Moves between elements:
w919 z w541
w919 i w185
w919 v w556
w919 r w468
w919 e w825
w276 z w234
w276 v w585
w276 r w816
w276 b w372
w196 z w769
w196 i w896
w196 v w944
w196 r w937
w196 e w92
w791 z w396
w791 i w316
w791 v w94
w791 r w429
w791 e w510
w791 b w370
w608 z w32
w608 i w941
w608 v w404
w608 r w835
w608 e w677
w608 b w27
w765 z w506
w765 i w560
w765 v w907
w765 r w339
w765 e w440
w765 b w808
w188 z w271
w188 i w139
w188 v w348
w188 r w404
w188 e w659
w188 b w401
w846 z w401
w846 i w975
w846 v w645
w846 r w670
w846 e w348
w846 b w512
w149 z w197
w149 i w925
w149 v w529
w149 r w464
w149 e w223
w149 b w525
w100 z w560
w100 i w53
w100 v w935
w100 r w884
w100 e w146
w100 b w485
w645 z w846
w645 i w525
w645 v w429
w645 r w524
w645 e w999
w645 b w92
w702 z w542
w702 i w27
w702 v w176
w702 r w528
w702 e w895
w702 b w190
w440 z w540
w440 i w585
w440 v w464
w440 r w560
w440 e w189
w440 b w765
w887 z w935
w887 i w95
w887 v w372
w887 r w888
w887 e w234
w887 b w774
w954 z w777
w954 i w550
w954 v w825
w954 r w821
w954 e w808
w954 b w541
w94 z w791
w94 i w271
w94 v w597
w94 r w895
w94 e w774
w94 b w598
w825 z w954
w825 i w396
w825 v w719
w825 r w185
w825 e w602
w825 b w919
w49 z w762
w49 i w774
w49 v w755
w49 r w94
w49 e w835
w49 b w259
w271 z w316
w271 i w677
w271 v w188
w271 r w608
w271 e w888
w271 b w895
w542 z w92
w542 i w708
w542 v w702
w542 r w230
w542 e w429
w542 b w944
w218 z w190
w218 i w936
w218 v w769
w218 r w269
w218 e w176
w223 z w544
w223 v w143
w223 r w925
w223 b w149
w977 z w340
w977 i w259
w977 v w269
w977 r w61
w977 e w528
w975 z w404
w975 i w440
w975 v w525
w975 r w765
w975 e w197
w975 b w670
w316 z w999
w316 i w529
w316 v w271
w316 r w32
w316 e w626
w316 b w429
w935 z w100
w935 i w874
w935 v w887
w935 r w626
w935 e w312
w935 b w510
w139 z w677
w139 i w984
w139 v w197
w139 r w540
w139 e w371
w139 b w404
w512 z w176
w512 i w670
w512 v w92
w512 r w255
w512 e w846
w512 b w769
w907 z w765
w907 i w100
w907 v w833
w907 r w485
w907 e w464
w907 b w602
w485 z w339
w485 i w884
w485 v w510
w485 r w999
w485 e w100
w485 b w396
w404 z w608
w404 i w540
w404 v w975
w404 r w506
w404 e w139
w404 b w989
w451 z w61
w451 i w235
w451 v w541
w451 r w994
w451 e w777
w708 z w524
w708 i w833
w708 v w27
w708 r w762
w708 e w32
w708 b w230
w884 z w368
w884 i w223
w884 v w626
w884 r w149
w884 e w53
w884 b w999
w468 z w625
w468 i w92
w468 v w263
w468 r w196
w468 e w185
w235 z w598
w235 i w401
w235 v w821
w235 r w176
w235 e w597
w235 b w994
w255 z w936
w255 i w808
w255 v w896
w255 r w954
w255 e w670
w255 b w144
w544 z w371
w544 v w223
w544 r w189
w544 b w197
w339 z w387
w339 i w368
w339 v w485
w339 r w348
w339 e w560
w339 b w550
w348 z w188
w348 i w197
w348 v w999
w348 r w975
w348 e w368
w348 b w846
w61 z w556
w61 i w598
w61 v w451
w61 r w355
w61 e w259
w464 z w440
w464 i w146
w464 v w705
w464 r w100
w464 e w925
w464 b w907
w762 z w602
w762 i w510
w762 v w49
w762 r w791
w762 e w833
w762 b w719
w370 z w185
w370 i w429
w370 v w598
w370 r w542
w370 e w791
w370 b w263
w936 z w528
w936 i w755
w936 v w255
w936 r w777
w936 e w989
w936 b w269
w529 z w149
w529 i w121
w529 v w677
w529 r w705
w529 e w143
w529 b w32
w777 z w259
w777 i w597
w777 v w954
w777 r w235
w777 e w755
w777 b w451
w312 z w146
w312 v w234
w312 r w874
w312 b w935
w816 z w95
w816 v w993
w816 r w371
w816 b w659
w176 z w702
w176 i w989
w176 v w512
w176 r w936
w176 e w401
w176 b w218
w833 z w907
w833 i w935
w833 v w835
w833 r w510
w833 e w705
w833 b w762
w95 z w874
w95 v w816
w95 r w334
w95 b w888
w234 z w312
w234 v w276
w234 r w95
w234 b w887
w510 z w485
w510 i w626
w510 v w774
w510 r w316
w510 e w935
w510 b w791
w541 z w451
w541 i w821
w541 v w919
w541 r w625
w541 e w954
w774 z w510
w774 i w888
w774 v w387
w774 r w271
w774 e w887
w774 b w94
w888 z w626
w888 i w334
w888 v w659
w888 r w677
w888 e w95
w888 b w271
w340 z w937
w340 i w719
w340 v w977
w340 r w556
w340 e w230
w550 z w597
w550 i w348
w550 v w396
w550 r w846
w550 e w339
w550 b w821
w197 z w139
w197 i w189
w197 v w149
w197 r w440
w197 e w544
w197 b w975
w269 z w977
w269 i w777
w269 v w144
w269 r w451
w269 e w936
w355 z w263
w355 i w702
w355 v w994
w355 r w190
w355 e w598
w984 z w78
w984 v w189
w984 r w276
w984 b w540
w895 z w429
w895 i w608
w895 v w401
w895 r w27
w895 e w271
w895 b w702
w925 z w189
w925 v w121
w925 r w146
w925 b w464
w626 z w884
w626 i w143
w626 v w888
w626 r w529
w626 e w874
w626 b w316
w597 z w94
w597 i w188
w597 v w550
w597 r w401
w597 e w387
w597 b w235
w993 z w816
w993 v w53
w993 r w544
w993 b w368
w670 z w989
w670 i w765
w670 v w524
w670 r w808
w670 e w975
w670 b w255
w92 z w512
w92 i w524
w92 v w542
w92 r w896
w92 e w645
w92 b w196
w524 z w670
w524 i w907
w524 v w708
w524 r w602
w524 e w525
w524 b w896
w230 z w896
w230 i w762
w230 v w528
w230 r w719
w230 e w708
w230 b w340
w625 z w994
w625 i w512
w625 v w468
w625 r w769
w625 e w821
w540 z w941
w540 i w276
w540 v w440
w540 r w372
w540 e w984
w540 b w506
w190 z w944
w190 i w528
w190 v w218
w190 r w977
w190 e w702
w372 z w887
w372 i w816
w372 v w560
w372 r w659
w372 e w276
w372 b w387
w937 z w144
w937 i w825
w937 v w340
w937 r w919
w937 e w896
w334 z w143
w334 v w371
w334 r w78
w334 b w677
w941 z w705
w941 i w234
w941 v w540
w941 r w887
w941 e w78
w941 b w835
w263 z w468
w263 i w542
w263 v w355
w263 r w944
w263 e w370
w994 z w355
w994 i w176
w994 v w625
w994 r w218
w994 e w235
w387 z w774
w387 i w659
w387 v w339
w387 r w188
w387 e w372
w387 b w597
w719 z w825
w719 i w791
w719 v w259
w719 r w370
w719 e w762
w719 b w556
w143 z w223
w143 v w334
w143 r w121
w143 b w529
w835 z w833
w835 i w887
w835 v w506
w835 r w774
w835 e w941
w835 b w49
w371 z w334
w371 v w544
w371 r w984
w371 b w139
w528 z w230
w528 i w49
w528 v w936
w528 r w259
w528 e w27
w528 b w977
w755 z w49
w755 i w387
w755 v w808
w755 r w597
w755 e w506
w755 b w777
w396 z w550
w396 i w999
w396 v w791
w396 r w645
w396 e w485
w396 b w185
w556 z w919
w556 i w370
w556 v w61
w556 r w263
w556 e w719
w53 z w993
w53 v w874
w53 r w223
w53 b w884
w368 z w659
w368 i w544
w368 v w884
w368 r w197
w368 e w993
w368 b w348
w944 z w196
w944 i w230
w944 v w190
w944 r w340
w944 e w542
w659 z w888
w659 i w371
w659 v w368
w659 r w139
w659 e w816
w659 b w188
w429 z w645
w429 i w32
w429 v w895
w429 r w708
w429 e w316
w429 b w542
w506 z w835
w506 i w372
w506 v w765
w506 r w387
w506 e w540
w506 b w755
w146 z w585
w146 v w312
w146 r w53
w146 b w100
w121 z w925
w121 v w78
w121 r w312
w121 b w705
w32 z w525
w32 i w705
w32 v w608
w32 r w833
w32 e w529
w32 b w708
w401 z w895
w401 i w404
w401 v w846
w401 r w989
w401 e w188
w401 b w176
w999 z w348
w999 i w149
w999 v w316
w999 r w525
w999 e w884
w999 b w645
w259 z w719
w259 i w94
w259 v w777
w259 r w598
w259 e w49
w259 b w61
w144 z w269
w144 i w954
w144 v w937
w144 r w541
w144 e w255
w525 z w975
w525 i w464
w525 v w32
w525 r w907
w525 e w149
w525 b w524
w874 z w53
w874 v w95
w874 r w143
w874 b w626
w808 z w755
w808 i w339
w808 v w602
w808 r w550
w808 e w765
w808 b w954
w602 z w808
w602 i w485
w602 v w762
w602 r w396
w602 e w907
w602 b w825
w27 z w708
w27 i w835
w27 v w989
w27 r w49
w27 e w608
w27 b w528
w185 z w821
w185 i w645
w185 v w370
w185 r w92
w185 e w396
w185 b w468
w896 z w255
w896 i w602
w896 v w230
w896 r w825
w896 e w524
w896 b w937
w189 z w984
w189 v w925
w189 r w585
w189 b w440
w677 z w529
w677 i w78
w677 v w139
w677 r w941
w677 e w334
w677 b w608
w585 z w276
w585 v w146
w585 r w993
w585 b w560
w598 z w370
w598 i w895
w598 v w235
w598 r w702
w598 e w94
w598 b w355
w560 z w372
w560 i w993
w560 v w100
w560 r w368
w560 e w585
w560 b w339
w705 z w464
w705 i w312
w705 v w941
w705 r w935
w705 e w121
w705 b w833
w769 z w218
w769 i w255
w769 v w196
w769 r w144
w769 e w512
w78 z w121
w78 v w984
w78 r w234
w78 b w941
w821 z w235
w821 i w846
w821 v w185
w821 r w512
w821 e w550
w821 b w625
w989 z w27
w989 i w506
w989 v w670
w989 r w755
w989 e w404
w989 b w936

The rows follow the links: the fewer symbols apart two elements are, the more alike their rows tend to be.

Each row is also shifted at random along 10 hidden directions that mean nothing.

Some elements, each with a row of numbers:
w189 [ -21  -67  -30  -26    4   74   60  -21   -2  -17  -16  -19   12    4   26   48   53   50  -19   27  -53  -10   58  -28   63  -53   73  -28   -8    2    9  -11    0  -11  -37    4   11  -33  -23   -2   45   35   30   29  -27    8]
w316 [ -92   35    6   32    7  -74   -4   50   43   -3   40   31    7  -19  -23  -20  -15   -3   32  -15   13  -10   18   18  -41   33  -22   10   29  -33   21  -15   -6   51   15   -1   12  -28    5    1  -23    6    0   18   -1    1]
w371 [   1   21   -9   23  -23   14   93   29   -4  -22   -5   20   -1  -27  -51  -12   23  -16   16  -15   -4   -6   24    6  -23  -19  -44   -7   36  -12   10   -7   -7   23   31   52    9   15  -25    7    0  -34   16  -15    8  -27]
w372 [ -46  -28   20   30  -33   90  111   -7   10  -48  -42   46  -15  -53  -39   56   19  -55  -42   26  -22   -1   74   20   -3   27   -2  -37   26  -81   81   11   -8    7  -23   19  -12   14    3  -10    7   -6  -13  -22  -29  -42]
w708 [ -62   10   -4   34   22   18   98   38   11   24   12   20   49   35  -30   -1   43   26   33   22  -41    0   34   -5   44   29  -59   17   29  -29   10   -9    7  -11    2   -9    8    0   -8  -23   30   21  -19   -4    6   25]
w941 [ -56  -68   10   -3  -11   29   20   12  -45   -2   32  -10   17   29  -26  -10   58   42    4  -24  -21    2   71  -24   31  -57    4  -36  -52   66  -19   -6    1   -3  -27  -48   11   37  -13   30   38   17   -1  -37  -11    2]
w235 [   7  -24  -19  -22   35  -28  -34    0    4   16  -10  -37  -14   12   10  -10    9   24  -11   11   34  -12  -27    5   -3  -29   10   -9  -40   54  -51   11   10   -7   19  -15    7    9    9    4   -8    1   -7   17    5   -6]
w936 [  88    8   29   21  -43   66    6  -14  -45   -7  -36   11  -12   15  -27  -20  -13  -25   -6   -7   15   19   -7   11   10   31  -62   -9  -21   11   -4   19   -9  -32    0   14  -15   70   -5   15  -12  -51  -25  -51   18   -1]
w94 [ -87    7   35   21  -14    4  -85   33  -20   -7    8  -15  -13    9  -16  -32  -23    9    4  -10   39  -18   -7    7   -3   23  -27    0  -43   20  -45   14  -19   -4    6  -26    3   54  -13   33  -30  -32  -42   13   18   30]
w512 [ -80    3  -61   -4   30 -114   60    7   73   31   22   51   -8  -24  -15   -3   18   -4    9    7   22    1   13   57  -70   26    9  -13   16  -42   56    4   47   64   33   12    9 -104   61  -46  -19   42   39   13  -12  -63]
w999 [   8  -77  -25   -1   44  -76   -5   16   81  -45  -21  -40  -21   13   -2   52  -31  -31  -12   96   35   18  -52   11  -38  -15   24   16   10   57  -62    2  -37  -28   -3   59   59  -52  -12   14  -46   -2   -1   39   30   78]
w598 [   4   43   33  -31   10  -29 -128  -10  -26   61    9  -11  -14   -4   37  -41   19   16    4  -19   31  -42   19    5    7   24   40   37  -37  -34  -33   31   27   -7    5  -33   -6  -13   22    2  -15    2  -30   27  -10  -11]
w993 [-101  -30  -38    0   -9  -56  -45   96    6  -13   71   18   -6  -10   -6  -51   65  105   42  -44    6  -61  104   -3    5  -92   36  -52  -48   71  -29  -40    7   87    3    0   36  -33  -22   55    6  -19   50   87  -17   22]
w218 [   9  -35  -32  -15   45  -12   94   -7   52   18  -34   11  -13   -2  -27   17   23  -17    1   48   17   10   17   34  -25  -14    1  -27    0    8   21    7   22    3   -1   34   20  -19    4  -28    7    3   -9   -5   -8  -32]
w774 [-106  -75   24  -30   15  -22  -12  -39   12   12  -28    3  -29   38  -19   38   19  -42  -25   43   25   26   26   23  -17    9   33  -19  -60   30  -16   35   -3  -13  -38  -35   14  -16    8   -8  -25   29  -31  -54   -9   -4]
w387 [  11    2  -33    5   35  -38   53   15   10    1   15  -32   10  -25  -22   12   36   12  -17    5   15  -21   -4   -4  -10  -26   -5   11   15  -11  -10    4    6   16   49  -26    6  -15    9  -14   12   46    6   18  -11  -37]
w355 [  61  -17   -6  -31   57   32   67  -45   46   -6  -55  -28  -12  -20    5   41  -30  -43  -26   57   19   34  -42   11  -11  -25   26  -11   27   21   14   -5    7  -41  -18   46    4   24  -12  -32   15  -19  -30  -22   -1  -23]
w334 [-106   33   17  -21  -26   11   13   -9  -34   29   -5   26  -11   51  -22  -28   16   24   38  -60  -24   13    9    2   24  -18  -21  -27  -27   43  -15   -2   -2   35  -13  -35  -20    7  -30  -15    1   -4   14  -45   -1  -26]
w440 [ -30 -100  -21   24  -24    0   33   27  -19  -47   19   15   -8   -5  -41   14   29  -10  -25   24   12    2   57   -5  -23  -30  -18  -33  -24   47    2    6  -12   -5   -7   19   27   12   17   47    6  -16   19  -18    0   21]
w259 [  47  -35   23   10  -19  -15  -64  -32  -22  -11   59  -30   35  -29   18  -10  -24  -10  -11  -17   16   12    3    4  -40   49   32   18  -12  -61   36   25   15  -27    0  -30   -1   25   31   24   -2   18  -19  -23  -10  -12]
w705 [ -28  -52    3  -13    3    4   -8  -41   14  -49   35  -51   31    2   25   25  -61   -4   -5  -14  -21   52  -59  -23   -2  -26   43  -13    9   37   10  -19  -19  -25  -33  -27   -5   15  -21   13   11   18   15  -32   -8   16]
w777 [ -49  -19  -11   12  -23   84   18    8  -12  -48   32   -5   29  -41   10  -37  -34   58    8  -49   -6   19   10   11   22  -26   10  -69  -23   24   46  -40    6    6  -20    1  -21   51   -6   39   19  -47   15   14  -11  -20]
w825 [ -57   19    1   22  -26  -30  -71    5  -40   40   35   30   18   21   11  -39   -1   20   10  -35   -3   -5   -2   -5   -6   42  -41   11  -22  -17   21   11   26    8   15  -43  -21    0   52    0   10   15   13   -5    1    1]
w585 [  18   34  -25    0   13  -13   29   25   21  -18  -20    1  -22  -50    0   14   15  -26  -19   11    5  -39    1  -10  -22  -24   12   20   53  -32    3   -7  -10   19   36   53    9  -31   -6   -3   -4  -11   25   43    2  -12]
w468 [ -23  -17   15   35    5   62  -11    9  -18   14    5    9   26   34    3   21    9   33  -14   -1  -48  -10    6  -19   37   27  -41  -26  -25  -12   39   -4    2   -5  -27  -70  -30   54   14  -18   35   30  -23    5   -9   19]
w944 [ -26  -51    0   35   33  -43    7   54   28   19    5   11    6   33  -43    3   38   -8   12   62   20  -23   44    7  -34   24  -52   12  -11    8  -23   21    3   -9    4   16   37   14    5    7   -4   -4  -44   23   18   56]
w541 [ -80   47  -46   -5   25   13   28  -15   19   21  -48   -5  -12   21   10  -16  -40    3   12   22   10   16  -98   12    1   13  -49   10   23   23  -27   -2    6  -23   38   50  -12   -1    3  -33  -12  -29   11   14   35    0]
w524 [ -21    9  -18  -14    7  -27  -12  -35   10   16   10   -3   17   46   32    5  -37   24   19   -8  -16   39  -69    2   24   17    3    5   -4   17   -6   -7    6   -4   -8  -27  -14  -38   16  -27   -5   32   24  -16    4   14]
w645 [ -28   41   -7   26   28   -7   20   51    3   17   -7   13    7   61  -26  -15    5   47   24   -7  -13   -9  -46  -20   44  -36  -86  -13  -11   99  -53  -32  -15   25   13  -41   -9   23  -19  -17   10    3    0   15   19   38]
w659 [  66    7    7  -13    0   22   16    7    6   -9  -11  -12   -3  -24    2   23   34    7   -8    6  -13  -35   50    2   18    9   45   10    9  -63   -4   10   -4   10    0   -1   12  -24  -23   -4   -4   25    2   36  -16  -11]
w769 [  72   40  -59    1   61   -9  100   42   54    1    6   -4   14  -40   -2  -20    5   39   17    8    8  -16  -22   -2    3  -72  -18  -16   53   36    4  -55   14   29   30   51    5   -5  -14  -17   39  -21   21   57   -2  -29]
w925 [-110   39   -4  -19  -25  -31   -6   -6   -9   23  -33   54  -45   -2    5  -11    9  -37   11   -1    9   -2    6    3  -17  -10   -4   12   20   13   -7   -3    4   18    8   63    0  -47    9  -11  -17  -37   37  -13   12  -10]

From each start, follow one symbol. Which element do you reach?
Answer with the element's name.
[ -12  -27   22   -7  -48   43  -52  -17   -7  -63   10    8  -10   -3   27    1  -60   12   11  -36  -19   40  -11   -7   19  -15   37  -38  -22   49   10  -32  -34    4  -60    5  -16    5  -21   38  -13  -34   28  -12    0   34]
i: w925
[ -74   39   15   11  -21   24   78  -39   15  -13  -17   20   14   13  -14   21  -56  -43   17  -18  -35   65  -56    4   -1   34  -29   -2   48  -27   50  -10  -14   11  -17    1  -30    3  -20  -41   -7   11   10  -68    5  -24]
z: w149
[  -7  -22   -2  -17  -44   30   25  -30    5  -28  -43   28  -31   -9    8   24   -2  -27   -6   18   -6   14   23   24    5   15   39  -16   -3  -16    8   15   -8   -7  -27   56    2  -46   -3    7  -25  -20   24  -15   -2   -5]
r: w440
[  97  -42   50   29  -12   28  -24   44  -32  -30   69   36   21  -69   -9  -23   16   -3  -21  -33    8  -16  117  -25   -6  -37   14  -51  -23   29   76  -41   11   12  -54  -32   -9   69   33   67   55  -38  -23   -4  -34  -10]
b: w263
[  22   -6   48   18  -11    8   34   35   17    0  -46   37  -27  -29  -47   21   48  -62   -9   60   24  -29   96   26  -18   54   -9   26   14  -69   -9   33  -14  -15  -11   56   32  -11   -9    7  -30  -26  -55   -2    0   16]
i: w677
[-139  -23   -4  -26   38  -64  -26   -6   27   43   25    5    9   32   20    7   19   28    9    3   -4   10   13    7    4   -9   31   -8  -35   26    9   -2   23   16  -27  -63    3  -41   31  -22    9   57    5    0  -19   -5]
e: w510
[   6  -32   23    3    8   10   -6  -12  -26   16  -13  -18   16   40   -2   32   29  -21  -20   56  -17   -5   12  -28   29   33   -8   57   11  -23  -36   26   -5  -67  -11  -12   18    5    8    1   17   34  -35  -19   16   51]
v: w835
[  36   61  -11    3    6   12  -58   -4  -22   27   18   -8   21  -10   47  -33  -20   33   15  -29   -7  -20  -42  -18   18   20   -5   32   27  -35   12  -13   21  -11   26    0  -20    5   18   -4   20   -3    7   36    3    2]
e: w825
[  -4  -18   -6  -26  -18    9    3  -34  -38    8    0   -6   -5   -3    5   -8   22    0  -11  -19   10    5   18    4    9  -10   21   -7  -22    3   -5   19   17   -8    4  -17   -5   -9   14    7    5   11   11  -29   -8  -38]
z: w835
[  20  -12  -29   47  -23   -7   13   40  -17  -46   60  -12   38    5  -24  -25  -13   50   14  -46   -9    7  -24  -11    5  -12  -55  -21   -3   29   -4  -23  -17   23   33  -31   -4   23   -1   30    2    5   33   10    5   13]
i: w440
[  -7   12   13  -28  -43  -35  -78  -65  -21    4   26   36  -13  -40   56   -1  -34  -41  -17  -33   10   24    2    8  -29   31   67   15    5  -48   61    6   23    3  -21    2  -27  -64   61    5  -14    9   38  -32  -22  -35]
r: w485
[  41  -32    2   26  -11   12   -5    2   -5  -25   -9  -23   13   47   -2   26  -24  -10   -5   30  -21   19  -52  -19   19   34  -39   33    7   14  -36    8  -30  -43   -1   -8   10   12  -16    7  -11   18   -9   -8   29   75]
e: w149
[ -13  -10   -5   14    8  -53  -28   55   -9   41   76   60   12    3   -5  -51   53   67   28  -50   -3  -29   91    4   -9  -38   -5  -49  -42   35   43  -27   45   66  -19  -53   -3  -12   37   13   41    9   16   28  -27  -22]
r: w937
[ -38   -1   12    9  -10  -35  -36  -19   -6    9    9   39  -18    4    7   12  -23  -33  -27  -19    9   24  -14    7  -22   23   -2  -18  -22   16   47    2    6   22  -19  -56  -30   -7   55  -22   -4   23   11  -35  -18  -28]
z: w550
[  17   32   22   -5  -28  -66  -61  -23   18   -6  -24   42  -48  -20    3   24  -50  -85  -13    3   29   15  -32   22  -66   52    6   35   25  -47   17   26  -15   17    0   24   -8  -51   25  -14  -60   -7   12  -17    7   -5]
e: w53
[  32   22    5    8   22   77   28   21    6    6  -40   22   -3  -14   28   18   13   16  -26   33  -25  -28   27  -18   61  -15   -1   -8   15    1   19  -31   -1  -24  -28   21  -17   11    2   -9   43  -25  -20   40  -15   23]
r: w92
[ -51  -75  -28   34   63  -54   71   30   96  -65   35  -54   46  -51  -18   66  -28  -29  -25   74    3    8  -27    2  -58   10   24   25   72  -44   31  -11  -22  -17   13   28   48  -22   -3    8    1   43  -16   46    6   39]
e: w935
